Below are the code and all the weights of a small trained network. Each question names an input and a class and asks about switching units off, where a switched-off unit gives its printed mean instead of its output.

import numpy as np


def w(rows, s, z=0):
    codes = np.array(rows[::2]) - 128.0
    scale = np.full(codes.shape[1], s)
    scale[-1] = z or s
    return codes * scale


def norm(h):
    return h / np.sqrt((h * h).mean(-1, keepdims=True) + 1e-5)


def f(y):
    return np.maximum(y, 0)


def log_softmax(a):
    a = a - a.max(-1, keepdims=True)
    return a - np.log(np.exp(a).sum(-1, keepdims=True))


def net(x, mask):
    res = np.array(x, float).reshape(1, 3) / 4 @ E
    u = 0
    for l in range(3):
        y = f(norm(res) @ A[l][:, :-1].T + A[l][:, -1])
        res = res + np.where(mask[u : u + 13], y, B[l][:, -1]) @ B[l][:, :-1]
        u += 13
    return log_softmax(norm(res)[-1] @ U[:, :-1].T + U[:, -1])


A, B = {}, {}
E = w([
[176,169,154,228,1],'x0',
[172,239,163,140,103],'x1',
[133,103,105,56,14],'x2',
],0.0094)
A[0] = w([
[99,117,97,140,75,90],'L0N1',
[79,192,127,250,130,177],'L0N2',
[148,146,138,104,156,14],'L0N3',
[98,41,79,29,166,77],'L0N4',
[165,209,167,110,162,45],'L0N5',
[137,125,118,125,55,3],'L0N6',
[135,168,96,125,131,59],'L0N7',
[69,101,115,55,162,12],'L0N8',
[135,180,175,100,196,33],'L0N9',
[70,70,149,197,146,65],'L0N10',
[182,121,98,142,69,30],'L0N11',
[118,89,121,102,181,7],'L0N12',
[139,125,71,63,163,142],'L0N13',
],0.012,0.0041)
B[0] = w([
[127,119,78,202,55,168],'L0N1',
[223,64,164,192,196,254],'L0N2',
[129,127,117,126,85,137],'L0N3',
[75,18,114,98,180,240],'L0N4',
[247,216,155,123,137,186],'L0N5',
[75,161,113,169,87,174],'L0N6',
[157,148,130,114,142,136],'L0N7',
[8,38,57,47,174,189],'L0N8',
[107,171,135,137,18,179],'L0N9',
[230,84,92,89,159,172],'L0N10',
[2,109,128,163,65,179],'L0N11',
[76,150,125,112,102,166],'L0N12',
[82,166,42,74,149,197],'L0N13',
],0.0075,0.0079)
A[1] = w([
[145,2,90,126,66,1],'L1N1',
[43,87,164,173,211,107],'L1N2',
[119,197,248,215,188,39],'L1N3',
[104,181,63,70,117,110],'L1N4',
[103,236,236,221,246,84],'L1N5',
[134,18,178,174,91,114],'L1N6',
[115,85,116,165,44,115],'L1N7',
[172,176,154,92,107,115],'L1N8',
[119,136,95,143,205,74],'L1N9',
[216,92,105,141,182,127],'L1N10',
[110,127,125,229,64,61],'L1N11',
[122,150,95,46,175,108],'L1N12',
[198,142,196,246,63,114],'L1N13',
],0.0074,0.0045)
B[1] = w([
[244,211,190,169,182,158],'L1N1',
[135,115,84,82,62,169],'L1N2',
[183,41,96,151,138,180],'L1N3',
[112,146,127,165,185,165],'L1N4',
[163,105,1,186,120,197],'L1N5',
[149,232,89,143,82,178],'L1N6',
[84,148,110,206,98,182],'L1N7',
[139,128,130,116,181,153],'L1N8',
[92,115,106,146,64,147],'L1N9',
[186,88,126,76,102,182],'L1N10',
[106,137,103,78,119,181],'L1N11',
[56,160,104,156,169,175],'L1N12',
[71,40,145,79,150,254],'L1N13',
],0.0075,0.0072)
A[2] = w([
[108,176,123,123,150,95],'L2N1',
[166,132,197,155,134,130],'L2N2',
[214,138,124,161,135,2],'L2N3',
[133,122,102,143,126,61],'L2N4',
[103,206,131,127,159,109],'L2N5',
[90,82,132,145,152,126],'L2N6',
[84,125,143,155,63,42],'L2N7',
[110,147,130,125,44,86],'L2N8',
[95,100,143,41,181,81],'L2N9',
[105,82,179,140,6,45],'L2N10',
[182,189,158,170,160,125],'L2N11',
[110,111,167,123,122,62],'L2N12',
[48,87,191,80,143,74],'L2N13',
],0.012,0.0028)
B[2] = w([
[164,191,162,161,114,149],'L2N1',
[109,115,126,125,193,192],'L2N2',
[188,83,137,134,147,235],'L2N3',
[142,130,110,130,121,145],'L2N4',
[153,184,183,147,92,157],'L2N5',
[140,131,123,102,93,192],'L2N6',
[59,156,83,176,107,210],'L2N7',
[142,117,85,150,102,218],'L2N8',
[61,101,139,126,171,242],'L2N9',
[100,170,53,174,99,255],'L2N10',
[142,50,158,121,83,209],'L2N11',
[125,131,132,112,129,128],'L2N12',
[251,78,174,119,81,205],'L2N13',
],0.011,0.0056)
U = w([
[44,40,82,47,183,173],'0',
[111,122,202,111,104,2],'1',
[193,234,188,107,93,114],'2',
[94,128,211,141,126,15],'3',
[81,165,46,214,55,192],'4',
[254,66,132,189,160,188],'5',
[99,141,188,152,144,37],'6',
[70,243,144,93,211,105],'7',
],0.017,0.0094)

Each question gives the input, the list of numbers given to net, and the class t.
The units are the neurons (one row each of A and B). Each row of codes is followed by its name. A weight is (code - 128) times the scale printed after its matrix; where a second scale follows, it is the last column's (A, B and U).
mask holds one flag per neuron, layer by layer. A switched-off neuron (its flag False) gives its mean, the last column of its row in B, instead of its output. The means were averaged over made-up inputs and are rounded, as every weight is.
A unit's drop is (log p(t) with every unit on - log p(t) with that unit switched off) / (log p(t) with every unit on - log p(t) with every unit switched off).
The circuit of an input: a set's keep is (log p(t) with only the set's units on - log p(t) with every unit switched off) / (log p(t) with every unit on - log p(t) with every unit switched off). Starting from the 12 units with the biggest drops (on a tie, the unit counted first), units are removed one at a time, each time the one whose removal leaves the highest keep (on an exact tie, the one counted first), for as long as the keep stays at least 0.8.
circuit, biggest first: the units of the circuit, biggest drop first
k most important neurons: the k neurons with the biggest drops, biggest first
top k neurons in layer l: the k neurons of layer l with the biggest drops, biggest first
drop of u: that unit's drop, to one decimal
input [2,7,2], class 5: most important neuron -> [L0N5]
input [-4,2,-6], class 5: 2 most important neurons -> [L0N5 L0N4]
input [0,8,4], class 5: circuit, biggest first -> [L0N9 L2N7]
input [4,-8,0], class 5: 3 most important neurons -> [L0N10 L1N1 L0N9]
input [-4,6,-1], class 2: top 2 neurons in layer 0 -> [L0N2 L0N9]
input [-4,4,-4], class 5: 2 most important neurons -> [L0N5 L1N5]
input [-5,7,-2], class 2: 2 most important neurons -> [L0N2 L0N9]
input [-7,3,-7], class 7: 2 most important neurons -> [L1N13 L0N9]
input [-7,5,-1], class 7: top 2 neurons in layer 0 -> [L0N5 L0N9]
input [1,-6,6], class 4: 2 most important neurons -> [L0N1 L1N13]
input [-7,4,-4], class 7: top 2 neurons in layer 2 -> [L2N5 L2N1]
input [3,-8,3], class 4: drop of L0N2 -> 0.2
input [7,6,-1], class 5: drop of L0N2 -> 1.0
input [8,-1,-5], class 5: circuit, biggest first -> [L0N2]
input [-3,4,1], class 2: top 3 neurons in layer 0 -> [L0N5 L0N9 L0N4]
input [1,-7,-8], class 5: drop of L0N8 -> 0.2
